Below is a small trained network, with its code and all its weights. Each question gives an input and a target symbol and asks what happens when units are switched off, that is, made to give their printed mean instead of their output.

import numpy as np


def w(rows, s, z=0):
    codes = np.array(rows[::2]) - 128.0
    scale = np.full(codes.shape[1], s)
    scale[-1] = z or s
    return codes * scale


def norm(h):
    return h / np.sqrt((h * h).mean(-1, keepdims=True) + 1e-5)


def f(y):
    return y / 2 * (1 + np.tanh(0.7978845608 * (y + 0.044715 * y**3)))


def softmax(a):
    e = np.exp(a - a.max(-1, keepdims=True))
    return e / e.sum(-1, keepdims=True)


def log_softmax(a):
    a = a - a.max(-1, keepdims=True)
    return a - np.log(np.exp(a).sum(-1, keepdims=True))


def net(x, mask):
    ids = ['αβδζηθλμξπστφψω'.index(c) for c in x.split()]
    T = len(ids)
    res = E[ids] + P[:T]
    r = norm(res)
    for j in range(3):
        rows = slice(3 * j, 3 * j + 3)
        q, k, v = (r @ M[0][rows].T for M in (Q, K, V))
        z = softmax(np.where(np.tri(T) > 0, q @ k.T / 3**0.5, -1e9)) @ v
        o = O[0][rows]
        res = res + np.where(mask[j], z, o[:, -1]) @ o[:, :-1]
    y = f(norm(res) @ A[0][:, :-1].T + A[0][:, -1])
    res = res + np.where(mask[3:27], y, B[0][:, -1]) @ B[0][:, :-1]
    return log_softmax(norm(res)[-1] @ U[:, :-1].T + U[:, -1])


Q, K, V, O, A, B = {}, {}, {}, {}, {}, {}
E = w([
[153,97,143,100,179,177],'α',
[89,194,175,82,44,71],'β',
[94,95,149,173,168,211],'δ',
[111,137,88,186,174,199],'ζ',
[79,99,148,182,182,221],'η',
[145,114,151,67,220,195],'θ',
[104,136,118,208,205,169],'λ',
[66,93,110,50,181,147],'μ',
[142,137,143,76,225,84],'ξ',
[147,102,53,108,148,14],'π',
[125,95,2,97,69,127],'σ',
[102,153,92,68,91,229],'τ',
[41,68,123,211,99,110],'φ',
[224,229,111,127,126,127],'ψ',
[62,118,112,167,30,194],'ω',
],0.0096)
P = w([
[176,24,88,134,212,191],'0',
[134,88,66,151,221,166],'1',
[110,111,68,128,201,144],'2',
[89,155,81,118,196,130],'3',
[73,185,89,106,163,107],'4',
[43,215,98,105,164,103],'5',
[15,254,116,112,149,103],'6',
],0.0059)
Q[0] = w([
[171,85,184,109,109,154],'h0',
[125,73,116,131,29,67],'h0',
[173,149,137,174,81,88],'h0',
[154,162,141,164,176,120],'h1',
[91,180,5,172,156,153],'h1',
[145,147,198,110,72,177],'h1',
[105,95,153,136,140,90],'h2',
[159,106,194,92,83,130],'h2',
[110,149,134,166,170,148],'h2',
],0.03)
K[0] = w([
[70,220,27,148,191,152],'h0',
[217,31,30,136,190,213],'h0',
[130,68,80,104,124,204],'h0',
[66,165,42,113,145,85],'h1',
[81,211,235,28,24,70],'h1',
[159,3,143,138,206,121],'h1',
[177,125,100,126,124,149],'h2',
[194,91,116,134,249,182],'h2',
[94,218,128,120,130,102],'h2',
],0.018)
V[0] = w([
[223,184,101,192,124,100],'h0',
[90,149,40,126,62,196],'h0',
[152,136,217,105,112,166],'h0',
[61,103,80,153,87,209],'h1',
[86,43,118,14,130,55],'h1',
[190,174,172,29,82,230],'h1',
[161,252,75,91,224,200],'h2',
[163,168,90,180,205,26],'h2',
[56,132,248,204,238,103],'h2',
],0.019)
O[0] = w([
[97,240,150,96,127,129,28],'h0',
[130,142,66,82,93,52,120],'h0',
[81,116,105,163,123,192,30],'h0',
[142,103,69,133,140,28,196],'h1',
[190,47,214,193,69,140,250],'h1',
[108,43,41,92,58,203,72],'h1',
[251,184,56,91,197,149,245],'h2',
[170,159,132,2,98,95,174],'h2',
[94,23,113,26,243,131,128],'h2',
],0.014,0.011)
A[0] = w([
[69,133,160,57,98,174,98],'n0',
[137,111,115,135,119,156,113],'n1',
[70,186,103,54,137,210,145],'n2',
[160,136,183,193,141,71,115],'n3',
[33,146,85,178,122,109,53],'n4',
[156,80,146,148,104,106,134],'n5',
[165,149,144,175,76,161,127],'n6',
[134,82,124,78,108,160,76],'n7',
[162,58,47,106,103,120,114],'n8',
[106,243,92,98,92,204,1],'n9',
[86,181,134,160,59,47,144],'n10',
[115,136,253,102,101,75,96],'n11',
[111,70,132,148,98,127,116],'n12',
[204,138,155,107,165,169,112],'n13',
[170,201,86,126,77,150,107],'n14',
[21,117,218,129,130,37,96],'n15',
[62,73,74,93,114,50,121],'n16',
[101,80,107,100,177,193,168],'n17',
[130,131,30,130,80,188,143],'n18',
[174,181,160,126,100,90,127],'n19',
[110,135,97,218,165,132,146],'n20',
[105,143,38,161,92,94,141],'n21',
[127,96,132,54,93,123,136],'n22',
[107,62,114,116,108,153,89],'n23',
],0.017,0.0068)
B[0] = w([
[174,164,83,137,108,71,131],'n0',
[139,128,128,96,137,112,142],'n1',
[43,180,133,173,59,175,178],'n2',
[132,162,119,72,135,195,255],'n3',
[87,143,196,205,179,98,141],'n4',
[103,186,152,111,137,113,236],'n5',
[184,165,90,101,162,136,194],'n6',
[169,153,137,102,163,97,150],'n7',
[164,107,102,170,160,49,249],'n8',
[4,97,153,127,88,213,161],'n9',
[178,141,174,199,194,173,191],'n10',
[91,116,80,86,123,27,228],'n11',
[125,136,137,72,168,96,179],'n12',
[58,138,189,120,108,98,252],'n13',
[145,93,75,151,105,150,190],'n14',
[48,28,78,44,121,110,201],'n15',
[74,126,162,167,100,225,199],'n16',
[157,169,130,127,84,222,199],'n17',
[65,115,109,58,74,124,191],'n18',
[133,165,111,152,77,119,215],'n19',
[125,129,152,129,71,85,175],'n20',
[62,124,176,191,133,101,183],'n21',
[127,174,131,143,160,116,161],'n22',
[159,145,121,88,141,78,164],'n23',
],0.033,0.0085)
U = w([
[165,91,115,79,70,160,88],'α',
[153,39,198,140,13,155,145],'β',
[132,108,109,150,161,189,190],'δ',
[91,197,37,143,217,107,74],'ζ',
[125,116,87,145,200,183,174],'η',
[179,85,60,62,121,206,147],'θ',
[86,194,100,92,243,179,72],'λ',
[218,52,173,138,206,75,131],'μ',
[133,137,255,80,167,228,153],'ξ',
[95,215,207,78,46,32,1],'π',
[207,218,123,211,93,157,122],'σ',
[131,87,21,173,50,68,119],'τ',
[29,46,133,48,153,92,157],'φ',
[49,184,76,105,63,211,205],'ψ',
[44,141,190,222,164,102,195],'ω',
],0.0092,0.0033)

Each question gives the input, a string of symbols that net reads in full, and the target symbol t.
The units are the heads (3 rows each of Q, K, V and O) and the neurons (one row each of A and B). Each row of codes is followed by its name. A weight is (code - 128) times the scale printed after its matrix; where a second scale follows, it is the last column's (O, A, B and U).
mask holds one flag per unit, heads first, then neurons. A switched-off unit (its flag False) gives its mean, the last column of its rows in O or B, instead of its output. The means were averaged over made-up inputs and are rounded, as every weight is.
A unit's drop is (log p(t) with every unit on - log p(t) with that unit switched off) / (log p(t) with every unit on - log p(t) with every unit switched off).
The circuit of an input: a set's keep is (log p(t) with only the set's units on - log p(t) with every unit switched off) / (log p(t) with every unit on - log p(t) with every unit switched off). Starting from the 12 units with the biggest drops (on a tie, the unit counted first), units are removed one at a time, each time the one whose removal leaves the highest keep (on an exact tie, the one counted first), for as long as the keep stays at least 0.8.
units of the circuit, in order: the units of the circuit, biggest drop first
most important unit: the unit with the biggest drop
top k neurons: the k neurons with the biggest drops, biggest first
which heads matter: for each layer, one digit per head in row order, 1 if its drop is at least 0.15 and else 0, layers parted by /
drop of u: that unit's drop, to one decimal
input σ φ π μ α η θ, target θ: which heads matter : 011
input ζ φ θ η μ ψ, target ψ: most important unit : h1
input τ α φ σ η ξ, target σ: which heads matter : 001
input μ π τ μ ω λ η, target ω: which heads matter : 001
input ζ ξ λ μ, target ξ: units of the circuit, in order : [h0; n11]
input σ μ ξ μ ζ μ ω, target ω: which heads matter : 001
input δ α δ δ λ, target λ: units of the circuit, in order : [h1; h2]
input η ξ α, target ξ: which heads matter : 000
input μ ψ π π, target ψ: units of the circuit, in order : [h1; n2]
input μ μ τ τ π, target τ: units of the circuit, in order : [h1; n8]
input θ ζ θ φ μ, target φ: which heads matter : 001
input β μ δ μ, target β: which heads matter : 011
input μ λ π μ θ ξ σ, target σ: which heads matter : 001
input λ δ θ θ θ ω λ, target ω: units of the circuit, in order : [h2]
input μ μ θ ω ζ φ, target ω: which heads matter : 010
input π ζ μ τ, target τ: which heads matter : 010
input μ η σ θ η μ, target μ: which heads matter : 100
input μ μ ζ μ α θ, target μ: top 2 neurons : [n8; n3]
input λ ζ μ θ, target μ: drop of h0 : 0.1
input ζ φ ζ, target φ: most important unit : h2
input λ η ξ, target ξ: drop of h1 : 0.2
input λ θ δ ω ζ, target ω: drop of n19 : 0.0
input λ φ μ μ θ η θ, target θ: drop of h1 : 0.3
